Below are the code and all the weights of a small trained network. Each question names an input and a class and asks about switching units off, where a switched-off unit gives its printed mean instead of its output.

import numpy as np


def w(rows, s, z=0):
    codes = np.array(rows[::2]) - 128.0
    scale = np.full(codes.shape[1], s)
    scale[-1] = z or s
    return codes * scale


def norm(h):
    return h / np.sqrt((h * h).mean(-1, keepdims=True) + 1e-5)


def f(y):
    return np.maximum(y, 0)


def log_softmax(a):
    a = a - a.max(-1, keepdims=True)
    return a - np.log(np.exp(a).sum(-1, keepdims=True))


def net(x, mask):
    res = np.array(x, float).reshape(1, 3) / 4 @ E
    u = 0
    for l in range(3):
        y = f(norm(res) @ A[l][:, :-1].T + A[l][:, -1])
        res = res + np.where(mask[u : u + 3], y, B[l][:, -1]) @ B[l][:, :-1]
        u += 3
    return log_softmax(norm(res)[-1] @ U[:, :-1].T + U[:, -1])


A, B = {}, {}
E = w([
[153,147,169],'x0',
[135,221,95],'x1',
[255,77,69],'x2',
],0.009)
A[0] = w([
[250,122,62,8],'L0N0',
[187,227,7,61],'L0N1',
[139,1,132,37],'L0N2',
],0.015,0.0013)
B[0] = w([
[57,29,36,245],'L0N0',
[189,178,255,254],'L0N1',
[185,203,246,210],'L0N2',
],0.018,0.0093)
A[1] = w([
[77,117,6,2],'L1N0',
[112,197,137,108],'L1N1',
[208,173,104,73],'L1N2',
],0.02,0.0027)
B[1] = w([
[165,63,250,141],'L1N0',
[102,54,180,253],'L1N1',
[133,61,122,172],'L1N2',
],0.017,0.0059)
A[2] = w([
[176,72,173,211],'L2N0',
[78,69,76,254],'L2N1',
[250,104,78,247],'L2N2',
],0.024,0.0023)
B[2] = w([
[201,126,73,252],'L2N0',
[83,110,48,156],'L2N1',
[6,137,254,165],'L2N2',
],0.023,0.019)
U = w([
[164,171,243,118],'0',
[7,101,111,140],'1',
[166,103,126,198],'2',
[169,166,66,113],'3',
[85,240,61,2],'4',
],0.018,0.01)

Each question gives the input, the list of numbers given to net, and the class t.
The units are the neurons (one row each of A and B). Each row of codes is followed by its name. A weight is (code - 128) times the scale printed after its matrix; where a second scale follows, it is the last column's (A, B and U).
mask holds one flag per neuron, layer by layer. A switched-off neuron (its flag False) gives its mean, the last column of its row in B, instead of its output. The means were averaged over made-up inputs and are rounded, as every weight is.
A unit's drop is (log p(t) with every unit on - log p(t) with that unit switched off) / (log p(t) with every unit on - log p(t) with every unit switched off).
The circuit of an input: a set's keep is (log p(t) with only the set's units on - log p(t) with every unit switched off) / (log p(t) with every unit on - log p(t) with every unit switched off). Starting from all 9 units, units are removed one at a time, each time the one whose removal leaves the highest keep (on an exact tie, the one counted first), for as long as the keep stays at least 0.8.
circuit, biggest first: the units of the circuit, biggest drop first
unit that matters most: the unit with the biggest drop
top k neurons: the k neurons with the biggest drops, biggest first
k most important neurons of layer l: the k neurons of layer l with the biggest drops, biggest first
input [2,-6,6], class 0: top 3 neurons	(L0N2; L2N2; L1N1)
input [-6,-8,3], class 0: top 2 neurons	(L0N2; L1N1)
input [-1,7,4], class 0: circuit, biggest first	(L2N2)
input [6,7,-8], class 1: top 3 neurons	(L2N0; L0N1; L0N2)
input [3,-3,4], class 1: circuit, biggest first	(L0N1; L2N2)
input [8,3,8], class 1: circuit, biggest first	(L0N0; L2N2)
input [-4,-3,5], class 1: circuit, biggest first	(L0N1; L2N2)
input [-4,3,-5], class 1: top 2 neurons	(L0N1; L0N2)
input [-1,8,8], class 0: top 2 neurons	(L0N1; L2N2)
input [-3,-3,4], class 1: top 2 neurons	(L0N1; L0N0)
input [2,1,2], class 3: circuit, biggest first	(L0N0; L2N2)
input [2,8,6], class 0: top 3 neurons	(L0N1; L2N2; L1N1)
input [0,1,2], class 3: top 3 neurons	(L0N0; L0N1; L2N2)
input [-2,-8,2], class 0: circuit, biggest first	(L0N2)
input [-2,-5,4], class 0: top 3 neurons	(L0N2; L1N1; L2N2)
input [-4,-6,3], class 0: top 3 neurons	(L0N2; L1N1; L2N1)
input [-7,-3,8], class 1: circuit, biggest first	(L0N0; L2N2)
input [3,-3,2], class 3: 2 most important neurons of layer 0	(L0N1; L0N0)
input [-4,-7,0], class 0: 2 most important neurons of layer 0	(L0N2; L0N0)
input [-6,7,6], class 0: unit that matters most	L0N1
